Below is a small trained network, with its code and all its weights. Each question gives an input and a class and asks what happens when units are switched off, that is, made to give their printed mean instead of their output.

import numpy as np


def w(rows, s, z=0):
    codes = np.array(rows[::2]) - 128.0
    scale = np.full(codes.shape[1], s)
    scale[-1] = z or s
    return codes * scale


def f(y):
    return y / 2 * (1 + np.tanh(0.7978845608 * (y + 0.044715 * y**3)))


def log_softmax(a):
    a = a - a.max(-1, keepdims=True)
    return a - np.log(np.exp(a).sum(-1, keepdims=True))


def net(x, mask):
    res = np.array(x, float).reshape(1, 4) / 4 @ E
    y = f(res @ A[0][:, :-1].T + A[0][:, -1])
    res = res + np.where(mask, y, B[0][:, -1]) @ B[0][:, :-1]
    return log_softmax(res[-1] @ U[:, :-1].T + U[:, -1])


A, B = {}, {}
E = w([
[51,250,88,115,111,126,184],'x0',
[82,99,3,106,217,168,73],'x1',
[190,162,109,20,62,175,145],'x2',
[175,52,68,165,76,169,221],'x3',
],0.008)
A[0] = w([
[177,64,117,76,126,135,58,163],'neuron 1',
[130,100,152,193,101,133,171,116],'neuron 2',
[187,79,171,24,103,153,106,205],'neuron 3',
[114,178,63,107,130,127,153,97],'neuron 4',
[182,170,142,26,79,119,175,133],'neuron 5',
[51,165,151,251,161,110,148,200],'neuron 6',
[36,223,65,105,132,137,182,164],'neuron 7',
[176,58,123,160,116,126,211,193],'neuron 8',
[162,103,125,149,73,160,189,171],'neuron 9',
[134,196,43,96,125,145,158,204],'neuron 10',
[117,139,160,230,137,112,178,243],'neuron 11',
[195,145,158,54,98,107,148,121],'neuron 12',
[147,37,31,124,169,122,87,123],'neuron 13',
[101,143,118,141,177,139,64,162],'neuron 14',
[177,150,236,36,132,128,16,182],'neuron 15',
[115,133,133,123,151,125,147,61],'neuron 16',
[153,194,129,88,52,132,164,163],'neuron 17',
[55,159,212,192,202,99,1,160],'neuron 18',
[131,156,136,123,121,176,123,85],'neuron 19',
[166,92,76,92,128,153,101,203],'neuron 20',
[87,221,83,147,111,121,196,183],'neuron 21',
[82,172,136,139,136,98,148,202],'neuron 22',
[127,154,110,84,110,143,157,191],'neuron 23',
[180,135,178,102,91,127,154,200],'neuron 24',
[80,88,45,145,162,146,129,230],'neuron 25',
[138,213,181,114,107,153,175,251],'neuron 26',
[120,181,212,116,89,92,100,143],'neuron 27',
],0.011,0.0029)
B[0] = w([
[197,150,101,212,95,164,122,185],'neuron 1',
[100,98,123,152,84,81,199,167],'neuron 2',
[177,166,150,193,72,172,61,202],'neuron 3',
[122,165,64,102,133,100,117,165],'neuron 4',
[102,147,193,48,85,171,34,196],'neuron 5',
[230,56,207,112,137,136,91,226],'neuron 6',
[176,166,8,62,116,66,170,220],'neuron 7',
[34,90,100,179,69,77,153,202],'neuron 8',
[50,106,127,117,93,96,105,185],'neuron 9',
[96,174,37,94,128,94,88,192],'neuron 10',
[172,53,136,134,100,102,213,197],'neuron 11',
[122,139,192,99,87,159,85,178],'neuron 12',
[126,81,76,233,202,209,128,208],'neuron 13',
[105,123,114,126,206,98,96,181],'neuron 14',
[95,253,127,208,76,57,230,221],'neuron 15',
[144,131,129,125,131,134,121,125],'neuron 16',
[105,112,150,31,117,188,79,186],'neuron 17',
[105,170,243,103,239,14,90,249],'neuron 18',
[125,136,123,113,117,134,134,129],'neuron 19',
[156,139,123,176,153,211,139,175],'neuron 20',
[195,119,36,73,90,106,169,201],'neuron 21',
[196,126,134,114,142,128,161,171],'neuron 22',
[114,156,107,85,107,137,98,159],'neuron 23',
[93,119,178,127,77,144,115,182],'neuron 24',
[87,72,91,117,212,158,95,212],'neuron 25',
[137,133,145,62,137,210,204,188],'neuron 26',
[120,163,159,133,171,180,249,183],'neuron 27',
],0.021,0.012)
U = w([
[181,172,147,201,95,143,90,138],'0',
[154,74,160,125,222,59,67,4],'1',
[98,102,93,182,205,200,92,174],'2',
[79,164,167,94,78,198,84,93],'3',
[155,171,53,51,139,109,115,190],'4',
[70,1,136,153,93,71,142,194],'5',
[190,113,173,93,122,134,175,67],'6',
[109,218,199,142,205,63,149,110],'7',
],0.0092,0.0017)

Each question gives the input, the list of numbers given to net, and the class t.
The units are the neurons (one row each of A and B). Each row of codes is followed by its name. A weight is (code - 128) times the scale printed after its matrix; where a second scale follows, it is the last column's (A, B and U).
mask holds one flag per neuron, in row order. A switched-off neuron (its flag False) gives its mean, the last column of its row in B, instead of its output. The means were averaged over made-up inputs and are rounded, as every weight is.
A unit's drop is (log p(t) with every unit on - log p(t) with that unit switched off) / (log p(t) with every unit on - log p(t) with every unit switched off).
The circuit of an input: a set's keep is (log p(t) with only the set's units on - log p(t) with every unit switched off) / (log p(t) with every unit on - log p(t) with every unit switched off). Starting from the 12 units with the biggest drops (on a tie, the unit counted first), units are removed one at a time, each time the one whose removal leaves the highest keep (on an exact tie, the one counted first), for as long as the keep stays at least 0.8.
units of the circuit, in order: the units of the circuit, biggest drop first
unit that matters most: the unit with the biggest drop
top k neurons: the k neurons with the biggest drops, biggest first
drop of u: that unit's drop, to one decimal
input [-1,0,1,-1], class 0: units of the circuit, in order -> (neuron 18; neuron 25; neuron 7)
input [7,1,-8,6], class 5: unit that matters most -> neuron 11
input [3,8,-1,0], class 2: top 4 neurons -> (neuron 13; neuron 25; neuron 15; neuron 20)
input [0,3,5,-5], class 7: top 2 neurons -> (neuron 15; neuron 21)
input [-5,-2,7,-3], class 3: top 2 neurons -> (neuron 5; neuron 12)
input [7,2,-8,5], class 4: top 3 neurons -> (neuron 7; neuron 21; neuron 18)
input [-4,2,5,-6], class 0: top 2 neurons -> (neuron 3; neuron 1)
input [7,0,-7,5], class 4: top 2 neurons -> (neuron 7; neuron 21)
input [-3,3,0,-3], class 7: top 2 neurons -> (neuron 18; neuron 6)
input [-1,8,7,-7], class 0: top 4 neurons -> (neuron 15; neuron 1; neuron 3; neuron 20)
input [1,-5,-3,-2], class 6: top 4 neurons -> (neuron 11; neuron 6; neuron 26; neuron 14)
input [-8,-4,0,-3], class 7: top 2 neurons -> (neuron 15; neuron 18)
input [-6,5,3,0], class 2: drop of neuron 13 -> 0.2
input [-3,2,-3,8], class 5: units of the circuit, in order -> (neuron 8)
input [-3,1,6,0], class 3: drop of neuron 1 -> -0.1
input [-3,6,-4,1], class 2: drop of neuron 13 -> 0.5
